Below is a small trained network, with its code and all its weights. Each question gives an input and a class and asks what happens when units are switched off, that is, made to give their printed mean instead of their output.

import numpy as np


def w(rows, s, z=0):
    codes = np.array(rows[::2]) - 128.0
    scale = np.full(codes.shape[1], s)
    scale[-1] = z or s
    return codes * scale


def norm(h):
    return h / np.sqrt((h * h).mean(-1, keepdims=True) + 1e-5)


def f(y):
    return y / 2 * (1 + np.tanh(0.7978845608 * (y + 0.044715 * y**3)))


def log_softmax(a):
    a = a - a.max(-1, keepdims=True)
    return a - np.log(np.exp(a).sum(-1, keepdims=True))


def net(x, mask):
    res = np.array(x, float).reshape(1, 2) / 4 @ E
    u = 0
    for l in range(4):
        y = f(norm(res) @ A[l][:, :-1].T + A[l][:, -1])
        res = res + np.where(mask[u : u + 7], y, B[l][:, -1]) @ B[l][:, :-1]
        u += 7
    return log_softmax(norm(res)[-1] @ U[:, :-1].T + U[:, -1])


A, B = {}, {}
E = w([
[163,249,105],'x0',
[142,114,19],'x1',
],0.0016)
A[0] = w([
[158,101,135,2],'L0N0',
[201,206,89,166],'L0N1',
[173,113,112,64],'L0N2',
[71,176,248,125],'L0N3',
[120,138,171,143],'L0N4',
[119,120,2,160],'L0N5',
[226,167,141,187],'L0N6',
],0.003,0.0025)
B[0] = w([
[73,252,120,1],'L0N0',
[101,54,161,247],'L0N1',
[106,155,126,52],'L0N2',
[249,75,152,222],'L0N3',
[148,114,107,165],'L0N4',
[220,94,153,228],'L0N5',
[78,41,123,242],'L0N6',
],0.0022,0.00092)
A[1] = w([
[185,254,112,70],'L1N0',
[138,254,125,157],'L1N1',
[91,152,180,59],'L1N2',
[136,100,55,117],'L1N3',
[189,30,164,72],'L1N4',
[159,69,128,3],'L1N5',
[202,110,132,91],'L1N6',
],0.0043,0.0006)
B[1] = w([
[3,18,110,150],'L1N0',
[108,15,143,135],'L1N1',
[188,102,44,117],'L1N2',
[138,144,211,157],'L1N3',
[79,183,96,250],'L1N4',
[106,140,138,167],'L1N5',
[51,127,104,168],'L1N6',
],0.0029,0.0021)
A[2] = w([
[144,111,161,162],'L2N0',
[255,83,88,254],'L2N1',
[25,39,132,33],'L2N2',
[106,120,125,132],'L2N3',
[108,114,151,66],'L2N4',
[135,116,159,90],'L2N5',
[82,216,130,63],'L2N6',
],0.0052,0.00096)
B[2] = w([
[161,143,65,149],'L2N0',
[252,127,215,151],'L2N1',
[47,94,58,251],'L2N2',
[143,120,123,140],'L2N3',
[168,94,54,137],'L2N4',
[151,118,92,134],'L2N5',
[102,249,157,138],'L2N6',
],0.0028,0.0024)
A[3] = w([
[128,165,133,84],'L3N0',
[216,98,215,155],'L3N1',
[161,1,161,4],'L3N2',
[91,139,87,172],'L3N3',
[109,107,190,131],'L3N4',
[168,147,80,221],'L3N5',
[132,134,143,104],'L3N6',
],0.0039,0.0027)
B[3] = w([
[116,172,115,71],'L3N0',
[229,90,128,245],'L3N1',
[107,254,122,145],'L3N2',
[95,57,194,208],'L3N3',
[167,119,86,166],'L3N4',
[147,109,217,229],'L3N5',
[127,139,127,98],'L3N6',
],0.0044,0.0011)
U = w([
[45,29,104,221],'0',
[249,107,157,221],'1',
[83,233,199,168],'2',
[130,152,95,1],'3',
[131,170,63,29],'4',
[131,166,73,21],'5',
],0.011,0.005)

Each question gives the input, the list of numbers given to net, and the class t.
The units are the neurons (one row each of A and B). Each row of codes is followed by its name. A weight is (code - 128) times the scale printed after its matrix; where a second scale follows, it is the last column's (A, B and U).
mask holds one flag per neuron, layer by layer. A switched-off neuron (its flag False) gives its mean, the last column of its row in B, instead of its output. The means were averaged over made-up inputs and are rounded, as every weight is.
A unit's drop is (log p(t) with every unit on - log p(t) with that unit switched off) / (log p(t) with every unit on - log p(t) with every unit switched off).
The circuit of an input: a set's keep is (log p(t) with only the set's units on - log p(t) with every unit switched off) / (log p(t) with every unit on - log p(t) with every unit switched off). Starting from the 12 units with the biggest drops (on a tie, the unit counted first), units are removed one at a time, each time the one whose removal leaves the highest keep (on an exact tie, the one counted first), for as long as the keep stays at least 0.8.
units of the circuit, in order: the units of the circuit, biggest drop first
most important unit: the unit with the biggest drop
k most important neurons: the k neurons with the biggest drops, biggest first
top k neurons in layer l: the k neurons of layer l with the biggest drops, biggest first
drop of u: that unit's drop, to one decimal
input [-6,8], class 1: units of the circuit, in order -> (L1N0 L2N1 L0N5)
input [-2,-3], class 2: most important unit -> L1N4
input [1,-3], class 2: 2 most important neurons -> (L1N4 L0N3)
input [-4,7], class 1: 2 most important neurons -> (L1N0 L2N1)
input [3,-4], class 1: 4 most important neurons -> (L2N2 L0N6 L1N2 L0N1)
input [4,7], class 1: 2 most important neurons -> (L2N1 L1N4)
input [7,6], class 0: 2 most important neurons -> (L1N0 L0N3)
input [8,-8], class 0: top 2 neurons in layer 0 -> (L0N5 L0N6)
input [2,-4], class 1: 2 most important neurons -> (L2N2 L1N0)
input [3,0], class 2: 2 most important neurons -> (L0N1 L0N6)
input [1,-2], class 2: 2 most important neurons -> (L1N4 L1N0)
input [1,-1], class 2: top 2 neurons in layer 1 -> (L1N4 L1N0)
input [-3,8], class 1: 2 most important neurons -> (L2N1 L1N0)
input [8,2], class 0: units of the circuit, in order -> (L1N0)
input [5,-5], class 0: 2 most important neurons -> (L1N0 L0N5)
input [2,1], class 2: drop of L1N0 -> 0.1
input [8,-2], class 0: drop of L1N0 -> 0.8
input [6,-2], class 0: drop of L1N0 -> 0.8
input [1,3], class 2: top 2 neurons in layer 0 -> (L0N3 L0N5)
input [5,-7], class 1: most important unit -> L0N3
